Here is a tiny trained network, its code and every weight. The questions are about switching its units off for an input and a class, where a switched-off unit gives its printed mean instead of its output.

import numpy as np


def w(rows, s, z=0):
    codes = np.array(rows[::2]) - 128.0
    scale = np.full(codes.shape[1], s)
    scale[-1] = z or s
    return codes * scale


def norm(h):
    return h / np.sqrt((h * h).mean(-1, keepdims=True) + 1e-5)


def f(y):
    return np.maximum(y, 0)


def log_softmax(a):
    a = a - a.max(-1, keepdims=True)
    return a - np.log(np.exp(a).sum(-1, keepdims=True))


def net(x, mask):
    res = np.array(x, float).reshape(1, 4) / 4 @ E
    u = 0
    for l in range(2):
        y = f(norm(res) @ A[l][:, :-1].T + A[l][:, -1])
        res = res + np.where(mask[u : u + 8], y, B[l][:, -1]) @ B[l][:, :-1]
        u += 8
    return log_softmax(norm(res)[-1] @ U[:, :-1].T + U[:, -1])


A, B = {}, {}
E = w([
[182,136,140,198,142,192,113],'x0',
[126,86,49,157,187,216,222],'x1',
[97,119,132,165,198,177,2],'x2',
[84,17,174,135,24,124,165],'x3',
],0.0078)
A[0] = w([
[139,124,180,100,92,78,93,54],'0.n0',
[100,71,195,136,135,162,126,29],'0.n1',
[199,50,245,87,105,180,120,108],'0.n2',
[139,105,118,90,106,69,99,4],'0.n3',
[77,100,192,60,111,19,104,130],'0.n4',
[66,106,107,89,186,169,2,106],'0.n5',
[90,83,165,139,187,125,99,145],'0.n6',
[104,73,111,90,139,193,128,42],'0.n7',
],0.0086,0.0032)
B[0] = w([
[97,110,127,62,147,79,152,192],'0.n0',
[149,90,206,165,132,150,39,170],'0.n1',
[1,87,174,139,194,134,64,203],'0.n2',
[81,105,148,109,162,109,25,157],'0.n3',
[84,194,81,64,154,119,79,254],'0.n4',
[222,148,38,144,219,155,219,251],'0.n5',
[152,136,110,153,115,220,133,191],'0.n6',
[133,184,115,139,74,127,106,180],'0.n7',
],0.0084,0.0055)
A[1] = w([
[152,144,144,115,62,36,68,86],'1.n0',
[77,156,141,108,10,71,130,110],'1.n1',
[147,114,88,76,210,181,242,221],'1.n2',
[174,194,232,162,158,121,182,37],'1.n3',
[192,135,84,114,95,61,141,2],'1.n4',
[147,110,203,71,73,1,74,80],'1.n5',
[233,244,189,169,173,207,171,136],'1.n6',
[92,85,157,157,204,90,80,72],'1.n7',
],0.0073,0.0034)
B[1] = w([
[47,75,109,67,193,91,119,155],'1.n0',
[180,168,69,67,157,151,104,166],'1.n1',
[231,135,130,120,161,108,131,254],'1.n2',
[165,87,72,150,141,157,216,144],'1.n3',
[189,130,74,136,122,148,126,134],'1.n4',
[57,203,131,1,126,90,114,175],'1.n5',
[127,124,40,147,227,235,81,230],'1.n6',
[211,79,120,135,81,153,130,153],'1.n7',
],0.0087,0.0091)
U = w([
[40,182,165,2,120,56,82,177],'0',
[179,84,127,122,80,104,242,40],'1',
[98,214,150,172,44,115,163,3],'2',
[83,34,203,175,87,193,83,99],'3',
[135,203,175,225,52,34,140,2],'4',
[186,178,56,141,237,203,103,252],'5',
],0.0098,0.0043)

Each question gives the input, the list of numbers given to net, and the class t.
The units are the neurons (one row each of A and B). Each row of codes is followed by its name. A weight is (code - 128) times the scale printed after its matrix; where a second scale follows, it is the last column's (A, B and U).
mask holds one flag per neuron, layer by layer. A switched-off neuron (its flag False) gives its mean, the last column of its row in B, instead of its output. The means were averaged over made-up inputs and are rounded, as every weight is.
A unit's drop is (log p(t) with every unit on - log p(t) with that unit switched off) / (log p(t) with every unit on - log p(t) with every unit switched off).
The circuit of an input: a set's keep is (log p(t) with only the set's units on - log p(t) with every unit switched off) / (log p(t) with every unit on - log p(t) with every unit switched off). Starting from the 12 units with the biggest drops (on a tie, the unit counted first), units are removed one at a time, each time the one whose removal leaves the highest keep (on an exact tie, the one counted first), for as long as the keep stays at least 0.8.
circuit, biggest first: the units of the circuit, biggest drop first
most important unit: the unit with the biggest drop
top k neurons: the k neurons with the biggest drops, biggest first
top k neurons in layer l: the k neurons of layer l with the biggest drops, biggest first
drop of u: that unit's drop, to one decimal
input [4,3,-5,8], class 3: circuit, biggest first : [0.n2 0.n5]
input [-5,4,-1,6], class 0: circuit, biggest first : [0.n5 1.n6]
input [5,0,-7,5], class 3: circuit, biggest first : [0.n2 0.n5]
input [-1,-1,1,1], class 0: top 4 neurons in layer 0 : [0.n4 0.n0 0.n3 0.n2]
input [-6,6,-5,-3], class 1: most important unit : 1.n6
input [-1,1,-7,3], class 0: circuit, biggest first : [0.n5 1.n5]
input [5,-1,-6,1], class 1: top 2 neurons in layer 0 : [0.n4 0.n5]
input [3,-3,8,7], class 3: top 4 neurons : [0.n2 1.n6 1.n2 0.n1]
input [8,-7,7,6], class 3: top 2 neurons : [0.n2 1.n6]
input [6,1,-5,3], class 3: top 2 neurons : [0.n5 0.n2]
input [-4,3,-5,7], class 0: drop of 0.n5 : 1.0
input [1,2,2,3], class 3: drop of 0.n2 : 0.2
